Here is a tiny trained network, its code and every weight. The questions are about switching its units off for an input and a target symbol, where a switched-off unit gives its printed mean instead of its output.

import numpy as np


def w(rows, s, z=0):
    codes = np.array(rows[::2]) - 128.0
    scale = np.full(codes.shape[1], s)
    scale[-1] = z or s
    return codes * scale


def norm(h):
    return h / np.sqrt((h * h).mean(-1, keepdims=True) + 1e-5)


def f(y):
    return y / 2 * (1 + np.tanh(0.7978845608 * (y + 0.044715 * y**3)))


def softmax(a):
    e = np.exp(a - a.max(-1, keepdims=True))
    return e / e.sum(-1, keepdims=True)


def log_softmax(a):
    a = a - a.max(-1, keepdims=True)
    return a - np.log(np.exp(a).sum(-1, keepdims=True))


def net(x, mask):
    ids = ['ΓΛΞΠΣΨαβδεζηθμτω'.index(c) for c in x.split()]
    T = len(ids)
    res = E[ids] + P[:T]
    r = norm(res)
    for j in range(3):
        rows = slice(4 * j, 4 * j + 4)
        q, k, v = (r @ M[0][rows].T for M in (Q, K, V))
        z = softmax(np.where(np.tri(T) > 0, q @ k.T / 4**0.5, -1e9)) @ v
        o = O[0][rows]
        res = res + np.where(mask[j], z, o[:, -1]) @ o[:, :-1]
    y = f(norm(res) @ A[0][:, :-1].T + A[0][:, -1])
    res = res + np.where(mask[3:7], y, B[0][:, -1]) @ B[0][:, :-1]
    return log_softmax(norm(res)[-1] @ U[:, :-1].T + U[:, -1])


Q, K, V, O, A, B = {}, {}, {}, {}, {}, {}
E = w([
[115,148,127,140,79],'Γ',
[118,151,130,149,85],'Λ',
[115,150,129,142,85],'Ξ',
[125,152,133,153,91],'Π',
[113,150,134,143,87],'Σ',
[124,144,137,137,74],'Ψ',
[113,4,81,175,164],'α',
[159,146,93,136,83],'β',
[178,146,130,138,83],'δ',
[171,178,130,169,131],'ε',
[183,168,100,126,126],'ζ',
[68,141,168,98,119],'η',
[122,133,185,92,107],'θ',
[114,139,121,60,114],'μ',
[129,170,166,131,165],'τ',
[101,174,109,141,171],'ω',
],0.017)
P = w([
[129,234,118,151,2],'0',
[125,203,125,141,32],'1',
[119,175,121,135,61],'2',
[115,144,123,148,77],'3',
[117,123,117,149,98],'4',
[111,103,116,142,124],'5',
[113,95,123,154,131],'6',
[122,77,124,160,142],'7',
],0.0069)
Q[0] = w([
[130,216,146,166,115],'head 0',
[143,160,109,253,70],'head 0',
[78,105,113,80,147],'head 0',
[92,89,152,152,135],'head 0',
[141,149,136,135,174],'head 1',
[121,129,125,47,132],'head 1',
[144,112,169,87,114],'head 1',
[152,145,127,93,105],'head 1',
[115,76,137,134,118],'head 2',
[151,160,142,123,155],'head 2',
[115,107,143,43,93],'head 2',
[126,125,125,100,93],'head 2',
],0.025)
K[0] = w([
[83,47,125,122,203],'head 0',
[156,10,130,134,186],'head 0',
[117,182,163,135,59],'head 0',
[133,105,74,190,60],'head 0',
[71,142,146,200,126],'head 1',
[88,129,162,74,88],'head 1',
[113,250,100,26,73],'head 1',
[143,162,158,47,135],'head 1',
[128,56,99,142,114],'head 2',
[78,192,121,115,116],'head 2',
[107,73,121,123,230],'head 2',
[165,96,158,121,209],'head 2',
],0.014)
V[0] = w([
[164,164,173,62,152],'head 0',
[6,128,96,88,105],'head 0',
[177,145,80,91,101],'head 0',
[133,180,53,128,174],'head 0',
[131,111,168,134,124],'head 1',
[120,176,209,116,86],'head 1',
[86,89,106,147,129],'head 1',
[182,102,110,113,109],'head 1',
[181,76,122,152,119],'head 2',
[113,132,69,132,105],'head 2',
[102,118,78,72,93],'head 2',
[110,143,78,208,149],'head 2',
],0.014)
O[0] = w([
[134,114,162,49,215,69],'head 0',
[155,212,141,99,28,152],'head 0',
[195,29,83,39,90,210],'head 0',
[70,170,5,61,147,121],'head 0',
[159,125,146,163,105,98],'head 1',
[152,78,127,199,254,254],'head 1',
[186,177,76,111,50,61],'head 1',
[159,143,178,98,141,165],'head 1',
[164,9,134,155,199,104],'head 2',
[113,110,78,104,57,206],'head 2',
[161,94,141,84,18,182],'head 2',
[2,120,60,134,138,140],'head 2',
],0.008,0.0061)
A[0] = w([
[171,89,74,166,114,86],'neuron 0',
[132,155,208,73,204,255],'neuron 1',
[103,143,247,157,72,103],'neuron 2',
[79,52,146,31,167,84],'neuron 3',
],0.011,0.0052)
B[0] = w([
[56,21,225,84,148,198],'neuron 0',
[10,176,230,79,29,227],'neuron 1',
[230,173,1,146,228,252],'neuron 2',
[240,232,101,102,234,204],'neuron 3',
],0.008,0.0042)
U = w([
[140,155,114,152,105,122],'Γ',
[28,180,180,119,154,253],'Λ',
[148,3,190,158,153,126],'Ξ',
[163,166,240,156,132,158],'Π',
[136,164,101,170,145,115],'Σ',
[123,136,112,152,103,112],'Ψ',
[57,90,84,171,209,132],'α',
[30,196,41,91,126,154],'β',
[249,103,74,240,158,44],'δ',
[110,117,113,136,110,113],'ε',
[182,241,129,149,159,104],'ζ',
[104,115,105,165,108,168],'η',
[78,25,88,86,58,78],'θ',
[166,126,55,56,217,167],'μ',
[46,80,107,224,114,81],'τ',
[205,160,163,24,69,107],'ω',
],0.011,0.0048)

Each question gives the input, a string of symbols that net reads in full, and the target symbol t.
The units are the heads (4 rows each of Q, K, V and O) and the neurons (one row each of A and B). Each row of codes is followed by its name. A weight is (code - 128) times the scale printed after its matrix; where a second scale follows, it is the last column's (O, A, B and U).
mask holds one flag per unit, heads first, then neurons. A switched-off unit (its flag False) gives its mean, the last column of its rows in O or B, instead of its output. The means were averaged over made-up inputs and are rounded, as every weight is.
A unit's drop is (log p(t) with every unit on - log p(t) with that unit switched off) / (log p(t) with every unit on - log p(t) with every unit switched off).
The circuit of an input: a set's keep is (log p(t) with only the set's units on - log p(t) with every unit switched off) / (log p(t) with every unit on - log p(t) with every unit switched off). Starting from all 7 units, units are removed one at a time, each time the one whose removal leaves the highest keep (on an exact tie, the one counted first), for as long as the keep stays at least 0.8.
circuit, biggest first: the units of the circuit, biggest drop first
k most important neurons: the k neurons with the biggest drops, biggest first
heads that matter: for each layer, one digit per head in row order, 1 if its drop is at least 0.15 and else 0, layers parted by /
input β Ξ ω Ψ, target β: circuit, biggest first -> [head 0]
input δ ε δ η μ η, target ω: heads that matter -> 001
input Ψ τ μ, target Λ: heads that matter -> 001
input Σ δ Ψ θ, target Π: circuit, biggest first -> [neuron 1; head 2; head 1]
input ζ Ψ β Σ δ Ξ, target Ξ: heads that matter -> 000
input Ξ α θ θ, target Ξ: circuit, biggest first -> [head 2; head 0]
input Γ δ Ψ Ψ η, target ζ: circuit, biggest first -> [head 2; neuron 2]
input Ξ Ψ η τ Ψ τ, target Λ: heads that matter -> 100
input δ ε δ Σ Ψ Ψ ω, target β: heads that matter -> 100
input Ξ α δ, target δ: heads that matter -> 110
input Ψ τ ζ Ψ Ψ, target μ: circuit, biggest first -> [neuron 3; head 0]
input Ψ ζ δ δ ω Ψ θ Π, target Π: heads that matter -> 100
input θ β Ψ, target Π: heads that matter -> 111
input α Ψ δ Ψ Σ Ψ, target τ: circuit, biggest first -> [head 0; head 2]
input δ ζ Π δ, target μ: circuit, biggest first -> [head 0]
input δ η Ψ Ψ, target ζ: circuit, biggest first -> [head 0; neuron 2]
input β ζ Ψ Π, target μ: heads that matter -> 110
input δ δ τ δ μ Γ, target ω: heads that matter -> 100
input μ β Ψ β, target θ: 3 most important neurons -> [neuron 2; neuron 3; neuron 0]
input ζ μ Ξ Σ Ψ β δ, target Ξ: heads that matter -> 000
input θ Γ Ψ Ψ, target δ: circuit, biggest first -> [neuron 2; head 0]
input Ψ δ δ Ψ Ψ η, target ζ: circuit, biggest first -> [neuron 2; head 2]
input Γ θ Ξ, target Π: circuit, biggest first -> [head 0]
input Ψ Ψ ζ θ, target Π: circuit, biggest first -> [neuron 1; head 1; head 2]
input Ψ ω τ δ μ, target Λ: circuit, biggest first -> [head 2; neuron 1]
input β Ψ Ψ, target θ: 2 most important neurons -> [neuron 3; neuron 0]
input μ μ Ψ Ψ Ψ ζ μ δ, target ω: circuit, biggest first -> [head 0]
input Γ δ δ ζ Ψ Ψ, target μ: heads that matter -> 010
input Ψ β Ψ, target θ: circuit, biggest first -> [head 0; neuron 3]
input β τ Γ Γ Ψ Λ, target δ: 2 most important neurons -> [neuron 2; neuron 1]
